(in the rows, 128 means zero)
[131 140 154 155 140  34 178 148 111 134  93 108 201 160 125 174  94 129
 129 181 166 140  89 188 132  39 108 111 159 109 100 183  92 125 133 155
 189 126  78 121 126 111 158 155  96 177 151  92 121  98  85 169] | Z
[101 131 160 162 136  50 119 123 132  83 123  98 160 146 164  79  96 154
 105 103 174 151  97 133 107  87 157 153 142 101 112 143 138 112 117 123
 164 119 114 187 115 121 140 140 116 140 104 117 100 116 130 126] | V
[111  63 100 175 152 105  96 115 180 110 155 107 184 107 126 145 169  43
  71 132 110  83 162  88  85  84 146 142 180 118 137 135 140 139 134  94
 113 113 113 108 146 193  85 182 101 131 130  99 110 135 122 148] | H
[155 137 128 136 122  94  92  67 116 132 124 135 125 125 135 122  81 146
 115 142 140 122 102 154  97 107 114 189  97 140 113 152 118 130 166 105
 139 130 115 175 118 106 109 139 136 107 141 139 110  80 111  84] | T
[128 126 134 184  96  76 130 155 142  87 108 163 148  89 112 131 102 182
  76 167  79 115 114 175 145  62 181 148  84 107 125 122 162 156 144 139
 150 123  46 164  86 145 138 128  99 160 122  60 110 102 112 159] | H
[153  74 134 183 164 108 143  67 102  79  93 106 150 131 143  99 123 118
 149 109 109 130 169 120  99 156 142 178  95  69 121 136 136 116 173 131
 114 147  49 161 106  88 144 108 103 147 132 115 134 115 103 100] | H
[128 150 149 179  93 121 136 158  73 101 116 107 147 142 143 103 112 139
 146  73 134 142 121 164  71 126 106 144 109 128 105 131 111 116 159 162
 132 105  87 179 101  78 172 146 116 128 126 153 162  92 103 134] | P
[165 151 162 188 114 139 159 140 113 123  86 115 109 111 140 130 110 140
 120 172 133 149 170 121 100 144  87 130 145  97 108 152 162 105 109 126
 133 119  78 168  84 105 179  81  97 182 107 177 134  91 134 123] | V
[137 140 159 194 134  98 182 118  87 105  62 143 120 146 103 117  97  96
 126 163  80 157  57  84 158 144 148 119 131 142 123 143 117 104 112 146
 144 137 139 166 194 120 117 135 106 155  98  93 129  80 110 147] | T
[ 60  87 128 118 138  69 102 155 158 127  85 127 160 119 118 139 131 123
  71  72 161 133 107  99 138 122 149 201 157 120  97 112 160 133 130 157
 139 127 126 146 109 134  69 158  97 105  70  69 112 134 157 161] | D
[101 103 110 136  82  72  81 108 171 105 100 133 132  83 114 127 141  79
 113 132 146 137 141  95  89  66 174  95 168  97 111 140 101 115 112 174
 143 115 118 139 144 173 119 150 119 150 139 109 119 119 113 153] | T
[138  84 165 180 148 119 109 115  93 142  53 106 133 168 137 106  90 116
  95 147 145 141  90 140  89 131 102 138 117 130  99 142 139 136 128 118
 159 134 118 167 177 132 153 123 108  99 127 134 117 110 114 104] | T
[115 118 127 150  78 147 132 125 122  84  27 138 141 131 141 161  85 103
 152 128 106 166  94 142 146  90 120 137  99 130 117 100  83 119 104 167
 152  98  68 116  62 102 139 114 148 128 118 154 149  98 101 134] | T
[ 95 131 141  88 155  95  94 136 196 143  54 138 206 103 111  68 148 106
 107 181 109 184  76  93 169  44 149  92 186 140 132  97 118 129 120 115
 145 130  95  63 194 143  75 138 111 140 150  72 121 135 150 178] | V
[131 102 138 175 108  85 119 148 130  76 122 121 139 140 130 109  88 112
  76  87 143 154  15 150 143 107 152 105 129  99 120 128 123 150 104 139
 122 143 128 187  95  88 141 137  69 138 149 120 117 135 134 111] | Z
[131 149 149 151 151 127 175 104  85 117 119 111 151 127 164  84  87 120
 122 117 171 141  90 179  80 107  99 148 161  85 121  99  90 147 119 176
 123 154 121 126 131 136 147 151 102 138 164 123 102 137  95 142] | H
[133  88 125 142  81 106  99 151  95  88  95  95 191 113 119 131 130  69
  99 124 109 136 110  97 112  92 108 138 169 184 144 127 145 127  81 100
 136  88 109  97 182  96  92 139  78 125 122 101 123 107 147 147] | V
[124 161 129 124 139 133 124 100 164 130 139 115 134  98 212  75  91 159
  71 116 131 154 101 129 109 111 108 118 145 114 107  92 171 125  73 123
 164 107  99 134  54 135 137 146 129 163 133 155 161 102 121 138] | T
[144 126 124 161 168 130 210  71  78  81 128 125 151 102 160 119 106 110
 136 133 123 154  98  88 144 114 101 153 134 103 117 105 112 100 117 120
 125 141  74 154  60  43 140 139  71 193 158 122 163 124 105 130] | P
[ 99 171 171 157 159  95 132 112 104 125  91 132 130 122 130  99 156 137
 106 164 138 164 117 124 133  92 120 121 148 110  86 117 121  89 166 134
 113 111  88 178 119 100 158 123  90  96 119 144 164  89 116 144] | P
[129 121 163 150 146  94 120 107  94 104 174 109 133 169 148 130  87 128
 106 141 200 142 102 162 111  81 139 181 138 101 114  91  97 131 139 120
 130 130 123 101 128 150 131 137 104 110 141 144 112 113 120 100] | Y
[118 119 167 164 140 117 131 111 101 111 102 117 112  90 109 121 141 115
 102 113 100 125 105 127  99 146  77 118 124 106 126 109 137 120 118 130
  92 134  89 179 133 116 176 111  73 142 145 127 167 127 150 162] | Z
[ 93 132 130  97  77 102  95 149  79 129 132 142 192 123 129 116 118 145
  75 112 141 125 108 132 113 111 189  71 144  99 122 131 149 144  48 145
 130 109  86 126 140 180 131 135 137 142 106 100 106 170 140 145] | D
[ 99  68 184 115 139 121  99 164 182 114  61 146 188 125 107 153 157  62
  88 159  71  97  89 131 164 103 134 103 164 104  92 171 109 131  83 155
 145 106 124 105 163 163 113 108  75 103  85  87 129 124 149 174] | U
[164 143 162 146 100  65 130  79 159 158  46 123 136 119 155  97  86 185
 131 159 164 103 126 116 145 109  80 148 146  97 122 149 106 125 107 141
 173 110  66 163 101 111 182 108 116 138 168 116 100 117  86 127] | T
[ 95  73 103  69 160  99 101 146 172 118 123 144 159  95 132 130 117  93
  27  85 192 149 108  84 142 118 119  55 212 101 125  97 153 154  69 172
 112 124 162  57 119 197 112 119  82 143 128  72 121 151 124 138] | T
[133 152 147 160 173 136 131  94 177 119  99 115 143 165 144 104 103 128
 122 119 160 142 120 113 143 111 100 206 122  89 107 142 138 123 117 124
 107 132 141 149  78  95 166 105 116 135 119 148 117 138 139 106] | U
[124 148 120 107 127  82 111 127 207 135  68 155 136 104 100 135 130 146
 129 132 140 166 100  86 140  83 137 130 205  82 145 115 147 132 149 140
 114 133 122 130 135 136  66 115  78 124 138  90 104 166 140 176] | H
[139  71  80 134 111 100 110 175 134 115 116 145 176 122 126 125 152 104
 136 106 155 130 171 141  91  98 199 139 143 149 123 154 120 160 135 127
 115  92  95 129 115 164 134 133  99 148 116 124 143 150 103 114] | P
[150 129 217 147 131 116 147 119 157 142  59 122 146 179 135 110  92 171
 101 164 135 159  74 195 119  64 139 199 171  77 126 126 140 133 143 116
 148 136  57 159 165  96 116 112  78 141 155 103 119 133 129 159] | H
[169 184 117 141  99  70 136 118 107  83 100 116 188 158 131 101  82 134
 160 109 115 113  99 136 100 128 180 162 100 141 115 174 174 187 141 119
 160 140  70 136 110  42 105 148  69 155 156 123 127 109  91 129] | H
[ 78  96 148 101 123 116 134 128  82 138 159 138 178  91 133 149 129  95
  39 164 126  84  90 121 122 100 137 118 180 127  83 118 147 132  52 129
 126 127 156 142 138 154 121 150  88  95 101  95  68 106 136 154] | D
[133 134 137 152 152  91  97 129  95 109 130 142 187 147 118  95 106 176
  94 125 174 112 111 156  93  70 137 159 103  89  97 157 112 126 213 106
 125 119  66 124 107 116 132 131 121 117 103 114 138  98  93 114] | Y
[114 142 131 176  96  80 120 120 128  81 107 114 154 143 125 104  84 113
 146 117  97 150  94 144 185 136 146 109  73 126 126 133 105 142 121 169
 129  88 103 150  88  98 141 128  96 114 120  99  87 103 117 119] | D
[147  88 143 118 119 110 144 107  73 154 101 119 198 142 192 112  78 155
 110 113 148 159  92 124 137 144 106 139 127 139 112  88 140 167  20 171
 183 133 104 154  93 109 160 154 121 163 157 126 134 149 131 109] | U
[122  93  74 148 127 134 107 182 139  88  92 162 173  85 106 199 127 134
  91 159 179 159 122  88 160  83 145 133 133 122 103 130 144 153 122 101
  79 121 147 139  69 151 125 133  85 132 134 112 119 168 125 116] | Z
[114 175 106 200 115  95 106  92  87 143  83 107 119 177 114 131 133 147
 153 157 184 160 179 138 106 140 117 198  91 138 110 121 142 107 171 104
 130 123 140 128  97 107 110 161 146 101 124 160 147  43 127 121] | H
[128 122 148 172 126 138 130  79  69  92 107 135 141 132 150 108  61 105
 151 102 150 152  82 136  91 151 121  73  98 110 118 124 106 131 126 126
 162  97  75 186 129 109 145  96  95 165 101 172 119 141 125 128] | Y
[147 137 167 128 137  75 184  70 109  93 100 139 110 144 137  70  69 157
 159 128 102 149  61 146 111  82 131 176  66 114 140 141 155 134 129  94
 146 140  60 150  78  78 145  99 104 149 137 124 148  91  87 142] | T
[ 97 105 121 131 141  79 109  85  87 146 151 134 161 133 103 153 142  41
 101 156 124 126  90 130  77  74 110  99 140 132  98 153 120 127 128 169
 145 115 155 132 118 106  97 175  92 102  73 144 128  99 143 161] | U
[127 181 194 168 112 111 171 125  41 121 117 114 118 135 162  91  97 145
 105 200 132 116  99 139  80  78 144 150 172 126 118 110 112 140  50 147
 128 107 145 192 127 159 176 169  72 105 113 169 141  74 101 157] | P
[169 114 170 122  79 108 135  95  16  86 102 145 142 166 112 126  55 108
 145 105 147 106 117 167  64 153 126 185  81 128 150 161 106  97 135 116
 121  94  57 115 137  90 140  94 158 137  90 150 137  93 108 110] | T
[145 149 147 167 144 132 135 123 122 103 111 139 141  99 131 137 116 134
 103 110 117 142 100 143 148 103  87 165 112 123 119 122 100 125 162 128
  88 140  97 196  88 109 145 110 104 131 168 121 132 111 122 103] | Z
[139 113 164 160 131 121 132 118 121 102  60 118 136 156 139 105 130 151
 142 114 156 137  96 128 130 120 145 126 133 115 155 117 108 149 136 131
 132 136  76 138 190 142 145 112 111 117 120 115 149 156  98 135] | H
[ 97  72  57 124  87 119  71 174 125 135  69 123 183 110 112 116 136 123
  82 126 198 190 128 126 143  93 185  97 147 140 142 124 112 151  98 150
 100  88 120 119 123 156 117 148 132 125 120 109 116 176 132 105] | D
[127 123  74 150 123 124  94 124  66 102 106  79 154 110 135  78 105 135
 126  98 139 137 116 189  13  76 120 117  97 114 113 160 104 139 106 131
 116 131 106 180 101 117 192 134  93 145 172 142 155 139 124 122] | Z
[138 109 137 162  65 142 110 147 115 112  90 142 141 140 132  92  90 168
 149 141 180 141 149 160 139 166 169 136 101 115  63 147 130 130 140 116
 125 100 114 160 102 112 181  84  92 130  99 140  94  69 105 102] | P
[136 199 176 166 146 125 152 113 126 100  72 153 147 112 136  96  83 146
 140 183  94  95  87 169 131  43 105 157 104  69 116 179  83 110 142 122
 146 131  89 206  57  85 155 121  92 130 153 143 112  98 109 132] | P
[120 143 160 158 149 126 171 128 114 110 132 122 170 127 135  91 103 139
 132 155 133 125  97 178 139 100 112 165 117  65 100 138 108 113 173 138
 125 115 111 127  68  66 123 145  51 128 119  98  94 111 117 163] | D
[150 160 139 212  70  82 192 149 122  88 145 109 142 139 153 150 127 134
 148 127 102 156 107 123 109 101 167 142 138 138 112 131 128 141 127 132
 156  91  75 176  70 124 145 130 103 146 114 157 147 120  77 184] | U
[145 109 114 196 136  94 102 102  77  95  99 150 111 119  91 179  92 156
 112 153 162 141 143  95 121 135  84 138 128  92  92 101  95  81 176 141
 113 135 115 165 109 108 161 115  83 120 119 100 134  82 125 109] | P
[167 147 128 185 142  90 130 112 154 134 136 137 121 162 123  93  91 113
 128 133 155 145 111 124 119 111 123 149 130 111  80 128 109 102 206 147
 111 127 117 149 100  95 158 138  91 135 107 132 105  95 112 123] | Z
[127 160 121 161  91 121  90 120 107 102 117 142 167 118 124 104 105 126
 110 105 150 134 116 154 143 134 141 142  93 149 108 123 133 144  99 143
 129 109 121 115 162  95 158  99 152 160 137 113 110  85 134 102] | Y
[149 128 132 164 122 107  89  78 176 124  94  97  87 139 127 113  49 170
 101 160 187 165 102 155 112  83  80 170 131 112 100 129 124 103 185  97
 120 120  69 167 134 114 165 109  89 119 131 130  96 112 118 103] | H
[103 129 175 164  88  58 150 135 104 102  87 112 143 111 114 122 113 162
 148 172 124 160  85 145  79  54 125 128 128 113 113 162 103 126 159 153
 164 116  99 196 114 104 124 155 113 121 117 116 116  90  99 191] | V
[ 98 112  99 132 112  46  87 133 133 136 156 131 211 114 153 135 184 109
 118 120 177 152 133 133 124  77 165  88 163 116 121 146 136 142  73 157
 139  67 136 123 131 142 114 162 106 124 128  89 104 187 141 143] | D
[155 154 143 129 103 106 100  72  76 162 133 130 149 132 161  78 110 116
 156  95 127 118  82  92  23 121 111  96 118 127 103 147 138 139  80 166
 154 149 111 227 118  80 195 123 154 126 101 217 132 122 129  99] | U
[137 157  96 168  82 143 114 118  90 112 131 139  86 128 142 124 105 135
 119 107 151 140 146 165  77 145 171 148 114 132  99 112 181 108 133  93
 126 132 108 182 137 125 152 146 143 124 103 207 130 103 117  99] | H
[173 127 161 188 139  69 170 108 105 112 100 121  66 140 134  66  71 154
 121 121 177 146 111 154  70 119 106 186 120 113 128 135 108 119 175 165
 127 144 102 213 115 106 170 118  78 132 157 111 116 120  95 124] | H
[136 139 118 181  96 100 126  87  78 135 107 138 147 130 103  88  97 138
 121 115 149 105  98 150  80 117  93 137 114  99  93 175 124 107 140 108
 114 128 123 181 156 102 184 146 125 132 134 125  89  93  87 111] | T
[103 146 137 207  99 112 158  81 117 113 155  81 122 156 140  87 111 136
 124 105 116 136 127 189  89 111 146 143 119  96 125 127 112 121 181 151
 138 104 109 206  78  85 127 155  96 132 138 126  93  83 106 166] | H
[144  87 146  67  91 123  63 210 199 127  77 136 168 110 156  67 106 164
  81 102 154 126 108 155 141  85 192 143 133 141 134 151 154 171 122 148
 139  90  86 125 110 148 116  89  99 125  80 102 124 149 147 132] | Z
[139 143 183 166 118 150 145 100 105 130  94 135 148 159 138  74 170 141
 161 107 124  82 134 198  80  81 129 212  77 137 125 168 107 146 168 109
 137 146 108 185 160  83 132 136 123 104 178 114 134  97  96 139] | H
[136 107 116 127 123 117 121 158 241 110  86 145 174 125 104 164 159  85
 153 162  92 157 122 157  97  28 168 131 159  75 136 161 100 115 147 144
 141 113 101  65  62  91  87 108 133 184 152 111 164 118 141 210] | Z
[ 83 133  85 176 136 104  97 115 151  96 130 107 162 125 164 122 121 136
 113 139 166 150 117 104 163  78 172  90  94 121 122  92 104 154  96 158
 159 125 134 146  55 136 148 189 128 138 133 128 129 123 116 107] | D
[ 91  55  70 141 134  56 109 109 148  87  19 117 169  87 108 115 129  74
 123 120 105 124 119  77 177 114 141  86 129 140 156 148  93 148  85 126
 146  94  95 120 107 165  89 125  75 105 119  62 120 131 104 153] | D
[117  65 134 112 133 119 109 133 161  78  96 150 138 112 138 173 111  84
 106 124 118 142  81 173 110  49 118 121 134 138 113 131  98 155  62 135
 147 131 113 128 138 164 137 109 115 123 164 103 109 182 135 127] | V
[124 125 125 182  95 111 131 152 162 126 108 128 135 140 122  97 115 143
 164 136  88 143 103 152 127 122 160 177  94 133 122 113 143 138 132 100
 133  92 110 158  64 127 150 118  98 124  79 169 129 100 138 156] | U
[ 82 105  91 112 137 108  82 107 144 116 117 128 191  97 124 143 176  44
 112 106 106 143 124 146 111  83 123  87 140 135  87 130 143 120  83 116
 121 121 124  76 163 144 122 136 130 133 145 107 143 113 145 156] | Z
[ 85  72 126 134 157  84 112 109 144 103  57 109 181  86 136  99 144  64
 110 155  73 132 110 115 171  69 106  90 167 103 102 113  82 150 103 170
 139 108 114 109 102 156  91 158  15  82 157  62 124 101 109 164] | P
[117  77  78 112 140 123  74 126 201 139 165 130 142 124 130 151 138 133
 112 131 197 163 151 169  91  32 175 130 136 111 129 112 102 158 147 147
 113 124 117 129  98 153 145 148 119 147 160 124 118 182 131 101] | D
[131 110 148 152 136 108 117  55 115 138  65 114 169 138 152 138 119 151
 153 175 170 156 129  72 154  68  71 106 121  97 136 130  78  84 126 101
 158 108  52 135  98 129 148 103 131 143 150 121 134 126 106 111] | T
[110 164 155 145 118 114 139 112  96 132  78 117 150 150 151  87  66 196
 132 161 125 196 107 154 130  74 151 100 113  99 140 144 143 127 109 164
 166  92 111 188 114 112 134 135 139 152  95 117 121 104 120 155] | P
[101  63  86 108 164  81 112  99 176 148 112 117 194 118 132  85 152  73
 122  34 182 179  96 120 112 141 102 139 148 158 127  99 138 168 111 123
 142 135 125  87 143 125 100 119 108 161 167  86 143 170 143 153] | U
[161  48 168 184 122  87 160 101  40  80 108 132 152 166 140 148  57 109
 111 162 130 135  89 134 115 108 137 124  75  91 117 141  89 132 112 164
 152 116  45 190  33  78 158 107  66 138 122 108 104 138 113 100] | D
[110  92 149 110 162 135 100 121 112 131 134 130 157 102 137 131 161  86
 102 142 110  86 145  99  97 112 151 172 173 113 116  92 104 122 133 117
 115 137 104 129 133 173  93 131  84 100 119 126 127 151 160 134] | P
[136 120 149 175 147 100 116 125 212 107  85 123 125 124 122 121  98 140
 114 113  82 149 103 154 152 113 103 100 138  72 123 145 166 132 123 109
 132 105  65 154 129 122 175  94  85 159 141 143 141 113 118 125] | Y
[114  98 156 168 124  93 135  66 104  89  90 112 166 150 137 153 124 116
 123 123 151  86  95 109 165 141  84 160 101 136 107 175 103 155  55 114
 145 144 124 151 113  93 149 130 115 144 133  98 109  96 121  97] | V
[ 64 141 117 126 147  85 124  89 168  84 103 127 144  78 116 104 116 119
  62 114 132 114 128  87 158  89 164 104 139  74 131 153 144 132  88 156
 120 134 132 160 130 160 123 158 131 144 130  61  88 153 110 161] | D
[129 184 139 169 146 100 156 115  70 118 149  98 153 153 133 125 123 138
 104 194 161 133 115 131 149 146 163 119 164 103  80 150 112  98 151 114
 135 111 125 123 138  97 134 119  94 125 121 147 107  96 111 128] | Y
[204 129 159 158  98 144 138 133 146 158 171 127 135 161 163 111 103 122
 136 108  86 113  86 144 103 103  87 100 129 133 131 158 161 160  91 131
 128 116 111 163 132 100 173 153  85 162 135 158 132 133 121 114] | Z
[ 98  51  96 129 115  94 117 139 125  95  89 128 177  89  72 160 171  98
 105 145 103 141  97  82 147  71 125 116 163 116 147 131 137 155  83 107
 101 150 160  84 153 142  76 124  86 111 155  45  91 145 140 158] | V
[133 129  71 105  95 100  84 171 130  89  93 137 151  78 115 117  88 114
 106 143 132 163  91 160 104 100 197  90 155  90 119 152 150 136 123 140
 131 104 100 106 108 106 107 120 117 136 104 178 125 132 125 118] | Y
[110 128 113 107 129 104 120 170 202 145 128 144 131 120  90 105 106  64
  93 152 123 164 128 121 119  64 160 116 143 125  94 179 137 160 181 166
 110 110 129  99  76 168  63 165  93 136 136 124 104 120 111 152] | Y
[135 152 122 187 146  75 143 121 112 115 112 107 143 103 126 151 107 131
 116 197 150 143 106 153  97  51  92 168 129 112  97 142  99 139 162 165
 129 127 110 126  97 111 146 130 100 103 119  99  99 102  97 145] | D
[142 164 119 181 124 105 154 114  58 142 124 141 157 157 123  86 114 138
  96 142 139 179  84 168 117  60 135 129 132  98 123 106 124 135 154 183
 119 108 110 133 118  96 134 176 100 126  90 126 134 153 109 156] | U
[107 146 113 105 151  84  99  90 160 134  86 112 169 128 105 112 102 110
 106 127 127 120 106  75 118  76 122 135 168 123 126 138 117 112 121 122
 148 160 131 100 207 157 106 171 144 143 172  74 113 116 110 142] | T
[116 187 147 162 121 132 116 117 116 133 162 105 154 170 163 135  75 163
 122 147 171 160 108 117  74  57 124 162 153 158  99  89 132 117 108 145
 135  97 136 157 182 122 194 200 166 145 104 153 127 125 118 139] | P
[101  77  95 141 157 144  91 125 203 129  74 120 193 120 123 116 139  78
 134 145 134 169 170  88 134 119 134 138 146 105 128 111 168 130 147 114
 110  95 133  93  80 108  88 116  91 135 118 121  97 121 158 141] | H
[125 176 154 167 107  60  96 111 155 115  93 105 159 125 140  57 123 144
 134 111 147 131 153 135 128 102 159 158 111 114 112 184 163 127 167 115
 132  80  70 197 143 105 142 122  95 112  98 126  96 108 105 123] | D
